Below are the code and all the weights of a small trained network. Each question names an input and a class and asks about switching units off, where a switched-off unit gives its printed mean instead of its output.

import numpy as np


def w(rows, s, z=0):
    codes = np.array(rows[::2]) - 128.0
    scale = np.full(codes.shape[1], s)
    scale[-1] = z or s
    return codes * scale


def f(y):
    return np.maximum(y, 0)


def log_softmax(a):
    a = a - a.max(-1, keepdims=True)
    return a - np.log(np.exp(a).sum(-1, keepdims=True))


def net(x, mask):
    res = np.array(x, float).reshape(1, 5) / 4 @ E
    y = f(res @ A[0][:, :-1].T + A[0][:, -1])
    res = res + np.where(mask, y, B[0][:, -1]) @ B[0][:, :-1]
    return log_softmax(res[-1] @ U[:, :-1].T + U[:, -1])


A, B = {}, {}
E = w([
[223,160,205,27],'x0',
[88,60,129,174],'x1',
[197,208,139,2],'x2',
[43,48,16,148],'x3',
[208,65,81,186],'x4',
],0.0049)
A[0] = w([
[119,52,89,127,199],'neuron 0',
[99,190,68,141,13],'neuron 1',
[106,199,81,109,3],'neuron 2',
[172,143,157,43,249],'neuron 3',
[187,254,222,161,148],'neuron 4',
[149,101,70,224,187],'neuron 5',
[107,124,184,167,110],'neuron 6',
[20,159,99,178,112],'neuron 7',
[12,156,163,162,149],'neuron 8',
[128,132,212,42,218],'neuron 9',
[173,5,50,126,212],'neuron 10',
[139,90,80,94,154],'neuron 11',
[83,117,132,131,70],'neuron 12',
],0.0089,0.0031)
B[0] = w([
[132,188,2,133,203],'neuron 0',
[139,91,122,125,136],'neuron 1',
[92,95,133,160,137],'neuron 2',
[145,135,202,182,249],'neuron 3',
[127,139,172,69,254],'neuron 4',
[79,139,82,144,231],'neuron 5',
[85,118,109,137,155],'neuron 6',
[126,56,61,98,206],'neuron 7',
[84,68,119,61,202],'neuron 8',
[54,100,179,197,245],'neuron 9',
[122,185,41,164,232],'neuron 10',
[182,196,104,143,159],'neuron 11',
[133,113,78,107,146],'neuron 12',
],0.0081,0.0064)
U = w([
[200,56,84,170,83],'0',
[254,81,207,109,66],'1',
[154,187,170,35,61],'2',
[95,39,56,40,57],'3',
[208,203,35,84,49],'4',
[63,164,89,198,47],'5',
[83,142,196,112,253],'6',
],0.0061,0.0031)

Each question gives the input, the list of numbers given to net, and the class t.
The units are the neurons (one row each of A and B). Each row of codes is followed by its name. A weight is (code - 128) times the scale printed after its matrix; where a second scale follows, it is the last column's (A, B and U).
mask holds one flag per neuron, in row order. A switched-off neuron (its flag False) gives its mean, the last column of its row in B, instead of its output. The means were averaged over made-up inputs and are rounded, as every weight is.
A unit's drop is (log p(t) with every unit on - log p(t) with that unit switched off) / (log p(t) with every unit on - log p(t) with every unit switched off).
The circuit of an input: a set's keep is (log p(t) with only the set's units on - log p(t) with every unit switched off) / (log p(t) with every unit on - log p(t) with every unit switched off). Starting from the 12 units with the biggest drops (on a tie, the unit counted first), units are removed one at a time, each time the one whose removal leaves the highest keep (on an exact tie, the one counted first), for as long as the keep stays at least 0.8.
circuit, biggest first: the units of the circuit, biggest drop first
most important unit: the unit with the biggest drop
top k neurons: the k neurons with the biggest drops, biggest first
drop of u: that unit's drop, to one decimal
input [-6,6,-7,-8,-4], class 3: most important unit => neuron 8
input [-3,-3,-4,8,-6], class 3: circuit, biggest first => neuron 7; neuron 8
input [1,1,1,3,5], class 4: top 2 neurons => neuron 9; neuron 10
input [2,1,5,8,0], class 4: top 2 neurons => neuron 9; neuron 11
input [-6,-5,0,7,-8], class 3: top 2 neurons => neuron 7; neuron 8
input [6,-5,5,4,-7], class 6: top 2 neurons => neuron 9; neuron 3
input [4,-8,6,3,-5], class 6: circuit, biggest first => neuron 9; neuron 3
input [2,-8,8,6,-8], class 6: circuit, biggest first => neuron 9; neuron 3; neuron 0
input [8,-6,2,0,6], class 1: circuit, biggest first => neuron 3; neuron 5; neuron 0
input [-8,-1,4,7,2], class 4: circuit, biggest first => neuron 9; neuron 0; neuron 10
input [-5,2,8,4,5], class 4: drop of neuron 10 => 0.1
input [-7,-3,-1,-2,-5], class 3: drop of neuron 3 => 0.2
input [-7,-2,-6,3,-6], class 3: drop of neuron 7 => 0.2
input [-2,-6,6,-8,6], class 1: top neuron => neuron 3
